Below is a small trained network, with its code and all its weights. Each question gives an input and a class and asks what happens when units are switched off, that is, made to give their printed mean instead of their output.

import numpy as np


def w(rows, s, z=0):
    codes = np.array(rows[::2]) - 128.0
    scale = np.full(codes.shape[1], s)
    scale[-1] = z or s
    return codes * scale


def f(y):
    return np.maximum(y, 0)


def log_softmax(a):
    a = a - a.max(-1, keepdims=True)
    return a - np.log(np.exp(a).sum(-1, keepdims=True))


def net(x, mask):
    res = np.array(x, float).reshape(1, 6) / 4 @ E
    y = f(res @ A[0][:, :-1].T + A[0][:, -1])
    res = res + np.where(mask, y, B[0][:, -1]) @ B[0][:, :-1]
    return log_softmax(res[-1] @ U[:, :-1].T + U[:, -1])


A, B = {}, {}
E = w([
[128,129,129],'x0',
[35,56,91],'x1',
[181,122,2],'x2',
[128,128,128],'x3',
[60,224,97],'x4',
[128,128,128],'x5',
],0.0077)
A[0] = w([
[135,124,130,112],'n0',
[103,110,102,128],'n1',
[64,233,91,174],'n2',
[89,70,21,68],'n3',
[101,83,44,83],'n4',
[144,163,113,149],'n5',
[234,188,65,147],'n6',
[132,65,167,189],'n7',
[6,66,192,143],'n8',
[223,127,124,136],'n9',
[84,200,103,166],'n10',
[159,181,231,195],'n11',
[165,148,97,175],'n12',
[198,25,160,253],'n13',
[112,100,158,222],'n14',
[82,158,122,178],'n15',
[163,187,239,179],'n16',
],0.013,0.0041)
B[0] = w([
[131,129,127,131],'n0',
[109,118,145,158],'n1',
[175,123,233,242],'n2',
[97,59,132,205],'n3',
[101,76,125,188],'n4',
[151,128,128,163],'n5',
[221,156,111,228],'n6',
[102,158,88,200],'n7',
[68,218,161,252],'n8',
[182,108,83,197],'n9',
[160,127,199,208],'n10',
[92,65,120,240],'n11',
[168,128,110,177],'n12',
[97,130,3,254],'n13',
[91,148,102,191],'n14',
[120,121,175,186],'n15',
[95,57,134,244],'n16',
],0.04,0.0084)
U = w([
[87,42,85,210],'0',
[121,27,199,187],'1',
[85,254,90,87],'2',
[107,233,205,63],'3',
[189,149,68,4],'4',
[216,161,163,153],'5',
],0.0069,0.0033)

Each question gives the input, the list of numbers given to net, and the class t.
The units are the neurons (one row each of A and B). Each row of codes is followed by its name. A weight is (code - 128) times the scale printed after its matrix; where a second scale follows, it is the last column's (A, B and U).
mask holds one flag per neuron, in row order. A switched-off neuron (its flag False) gives its mean, the last column of its row in B, instead of its output. The means were averaged over made-up inputs and are rounded, as every weight is.
A unit's drop is (log p(t) with every unit on - log p(t) with that unit switched off) / (log p(t) with every unit on - log p(t) with every unit switched off).
The circuit of an input: a set's keep is (log p(t) with only the set's units on - log p(t) with every unit switched off) / (log p(t) with every unit on - log p(t) with every unit switched off). Starting from the 12 units with the biggest drops (on a tie, the unit counted first), units are removed one at a time, each time the one whose removal leaves the highest keep (on an exact tie, the one counted first), for as long as the keep stays at least 0.8.
units of the circuit, in order: the units of the circuit, biggest drop first
top k neurons: the k neurons with the biggest drops, biggest first
drop when u is switched off: that unit's drop, to one decimal
input [7,-6,-2,3,-1,-8], class 0: units of the circuit, in order : (n2)
input [1,2,0,-1,-1,-4], class 2: units of the circuit, in order : (n16; n11)
input [5,-7,1,-2,1,2], class 5: top 3 neurons : (n6; n13; n3)
input [-3,7,1,-8,3,2], class 1: top 2 neurons : (n3; n4)
input [1,1,5,6,5,-7], class 1: top 3 neurons : (n3; n4; n8)
input [-6,6,0,6,-8,3], class 2: top 2 neurons : (n8; n16)
input [-1,1,5,8,3,2], class 1: top 2 neurons : (n3; n4)
input [3,0,8,-6,0,-7], class 4: top 3 neurons : (n6; n16; n11)
input [6,7,0,1,7,-7], class 3: top 2 neurons : (n8; n16)
input [-7,5,-7,0,2,3], class 3: top 2 neurons : (n13; n8)
input [5,8,0,-5,-8,3], class 2: top 4 neurons : (n8; n16; n11; n7)
input [0,-2,-8,-4,-3,3], class 0: top 2 neurons : (n16; n11)
input [4,1,3,0,5,2], class 1: top 2 neurons : (n8; n3)
input [-6,-1,8,8,-4,8], class 4: units of the circuit, in order : (n6)
input [-3,1,4,3,4,1], class 1: top 3 neurons : (n3; n8; n4)
input [4,-4,5,3,1,-5], class 5: drop when n13 is switched off : 0.3
input [-8,6,1,-6,7,-1], class 1: drop when n3 is switched off : 1.0
input [-8,8,-2,1,-4,2], class 2: drop when n8 is switched off : 0.4
input [1,0,5,-3,-7,-2], class 4: drop when n11 is switched off : 0.2
input [-8,2,-6,4,3,6], class 3: units of the circuit, in order : (n8)
